Below are the code and all the weights of a small trained network. Each question names an input and a target symbol and asks about switching units off, where a switched-off unit gives its printed mean instead of its output.

import numpy as np


def w(rows, s, z=0):
    codes = np.array(rows[::2]) - 128.0
    scale = np.full(codes.shape[1], s)
    scale[-1] = z or s
    return codes * scale


def norm(h):
    return h / np.sqrt((h * h).mean(-1, keepdims=True) + 1e-5)


def f(y):
    return np.maximum(y, 0)


def softmax(a):
    e = np.exp(a - a.max(-1, keepdims=True))
    return e / e.sum(-1, keepdims=True)


def log_softmax(a):
    a = a - a.max(-1, keepdims=True)
    return a - np.log(np.exp(a).sum(-1, keepdims=True))


def net(x, mask):
    ids = ['ΔΛΠΣεμτ'.index(c) for c in x.split()]
    T = len(ids)
    res = E[ids] + P[:T]
    r = norm(res)
    for j in range(2):
        rows = slice(4 * j, 4 * j + 4)
        q, k, v = (r @ M[0][rows].T for M in (Q, K, V))
        z = softmax(np.where(np.tri(T) > 0, q @ k.T / 4**0.5, -1e9)) @ v
        o = O[0][rows]
        res = res + np.where(mask[j], z, o[:, -1]) @ o[:, :-1]
    y = f(norm(res) @ A[0][:, :-1].T + A[0][:, -1])
    res = res + np.where(mask[2:18], y, B[0][:, -1]) @ B[0][:, :-1]
    return log_softmax(norm(res)[-1] @ U[:, :-1].T + U[:, -1])


Q, K, V, O, A, B = {}, {}, {}, {}, {}, {}
E = w([
[126,128,201,125],'Δ',
[75,154,138,153],'Λ',
[106,119,200,110],'Π',
[239,175,137,72],'Σ',
[43,88,114,130],'ε',
[167,241,111,135],'μ',
[136,89,120,4],'τ',
],0.015)
P = w([
[71,171,252,115],'0',
[75,195,224,93],'1',
[111,112,200,155],'2',
[71,197,187,99],'3',
[124,105,171,164],'4',
[82,188,151,111],'5',
[132,104,146,166],'6',
[86,167,120,119],'7',
[137,106,118,168],'8',
[86,167,92,123],'9',
[149,105,88,171],'10',
[82,173,68,126],'11',
[149,106,89,171],'12',
],0.011)
Q[0] = w([
[108,179,11,46],'head 1',
[12,137,97,149],'head 1',
[177,131,115,207],'head 1',
[93,76,130,154],'head 1',
[217,24,175,239],'head 2',
[127,233,182,169],'head 2',
[161,7,153,233],'head 2',
[212,36,167,165],'head 2',
],0.013)
K[0] = w([
[112,151,88,108],'head 1',
[87,121,101,138],'head 1',
[146,183,151,145],'head 1',
[107,117,117,176],'head 1',
[120,124,253,160],'head 2',
[116,127,84,152],'head 2',
[140,129,202,143],'head 2',
[97,114,239,130],'head 2',
],0.027)
V[0] = w([
[209,195,150,199],'head 1',
[103,164,106,254],'head 1',
[67,210,180,93],'head 1',
[144,88,51,141],'head 1',
[193,99,193,7],'head 2',
[239,221,72,120],'head 2',
[133,16,121,41],'head 2',
[93,155,233,177],'head 2',
],0.0088)
O[0] = w([
[178,74,220,129,90],'head 1',
[110,43,152,166,140],'head 1',
[179,116,76,140,246],'head 1',
[79,129,158,100,39],'head 1',
[129,51,1,100,150],'head 2',
[212,151,101,170,69],'head 2',
[132,64,134,42,63],'head 2',
[116,107,130,160,253],'head 2',
],0.0097,0.0068)
A[0] = w([
[253,112,122,45,118],'neuron 1',
[197,127,161,138,69],'neuron 2',
[127,121,174,75,132],'neuron 3',
[135,98,140,178,120],'neuron 4',
[127,103,158,76,90],'neuron 5',
[92,124,135,77,181],'neuron 6',
[196,121,78,140,148],'neuron 7',
[105,140,181,198,2],'neuron 8',
[132,74,118,11,111],'neuron 9',
[140,34,146,70,200],'neuron 10',
[111,64,106,135,93],'neuron 11',
[197,79,241,130,82],'neuron 12',
[119,64,87,43,48],'neuron 13',
[95,91,103,169,168],'neuron 14',
[78,46,90,124,92],'neuron 15',
[165,95,185,120,70],'neuron 16',
],0.014,0.0074)
B[0] = w([
[52,118,170,166,205],'neuron 1',
[98,147,114,205,158],'neuron 2',
[53,100,153,114,149],'neuron 3',
[107,111,140,71,193],'neuron 4',
[114,100,142,163,141],'neuron 5',
[90,158,70,147,200],'neuron 6',
[62,62,102,87,200],'neuron 7',
[151,81,202,106,179],'neuron 8',
[184,202,101,169,193],'neuron 9',
[196,133,133,107,230],'neuron 10',
[117,185,152,101,177],'neuron 11',
[138,120,2,104,177],'neuron 12',
[172,158,155,137,179],'neuron 13',
[139,99,187,141,255],'neuron 14',
[107,201,156,103,224],'neuron 15',
[123,35,101,125,145],'neuron 16',
],0.011,0.0068)
U = w([
[203,86,147,65,254],'Δ',
[151,98,243,192,129],'Λ',
[172,229,231,89,129],'Π',
[133,60,41,177,122],'Σ',
[10,184,144,101,36],'ε',
[202,201,114,237,131],'μ',
[181,224,57,67,165],'τ',
],0.012,0.0037)

Each question gives the input, a string of symbols that net reads in full, and the target symbol t.
The units are the heads (4 rows each of Q, K, V and O) and the neurons (one row each of A and B). Each row of codes is followed by its name. A weight is (code - 128) times the scale printed after its matrix; where a second scale follows, it is the last column's (O, A, B and U).
mask holds one flag per unit, heads first, then neurons. A switched-off unit (its flag False) gives its mean, the last column of its rows in O or B, instead of its output. The means were averaged over made-up inputs and are rounded, as every weight is.
A unit's drop is (log p(t) with every unit on - log p(t) with that unit switched off) / (log p(t) with every unit on - log p(t) with every unit switched off).
The circuit of an input: a set's keep is (log p(t) with only the set's units on - log p(t) with every unit switched off) / (log p(t) with every unit on - log p(t) with every unit switched off). Starting from the 12 units with the biggest drops (on a tie, the unit counted first), units are removed one at a time, each time the one whose removal leaves the highest keep (on an exact tie, the one counted first), for as long as the keep stays at least 0.8.
circuit, biggest first: the units of the circuit, biggest drop first
k most important neurons: the k neurons with the biggest drops, biggest first
which heads matter: for each layer, one digit per head in row order, 1 if its drop is at least 0.15 and else 0, layers parted by /
drop of u: that unit's drop, to one decimal
input Δ Λ Σ Π, target Σ: circuit, biggest first : head 2
input τ Δ Δ Λ Δ Λ Σ, target Σ: which heads matter : 10
input Λ ε Π Σ, target ε: circuit, biggest first : neuron 1; neuron 7
input ε Σ Π, target Π: which heads matter : 01
input τ Λ ε Δ, target ε: circuit, biggest first : head 2; neuron 6
input ε Π μ ε, target μ: circuit, biggest first : head 2; neuron 7
input Λ ε τ Δ Δ Σ Λ Λ, target Σ: circuit, biggest first : head 2; neuron 7; head 1
input Π Σ Λ Σ τ Σ Σ Λ τ Π, target τ: circuit, biggest first : head 2; neuron 9
input Λ ε ε τ Λ ε Δ μ Λ Σ, target μ: circuit, biggest first : head 2; neuron 1
input Σ Λ τ μ ε Σ, target μ: 2 most important neurons : neuron 2; neuron 4
input Π τ Λ Λ ε ε μ Σ Λ Λ, target Σ: 3 most important neurons : neuron 15; neuron 7; neuron 9
input τ Λ Σ Δ, target Σ: circuit, biggest first : head 1; head 2; neuron 15; neuron 1
input Σ ε ε Λ Λ ε Δ Δ Π Δ Σ Δ, target Σ: circuit, biggest first : head 2; neuron 7
input Λ ε Π τ τ Λ Δ μ τ Λ Λ Π ε, target ε: circuit, biggest first : neuron 15
input τ Σ Σ ε Π Π Δ, target Δ: 2 most important neurons : neuron 12; neuron 10
input τ Λ Δ Λ Λ Λ Λ τ Σ Σ ε Σ Π, target Π: drop of head 2 : 0.7
input Σ Δ Σ μ Σ Δ Σ Λ Σ Λ τ Λ, target τ: drop of neuron 10 : 0.0
input ε ε Δ Σ μ μ Λ Δ ε μ μ Δ, target μ: drop of head 2 : 1.4
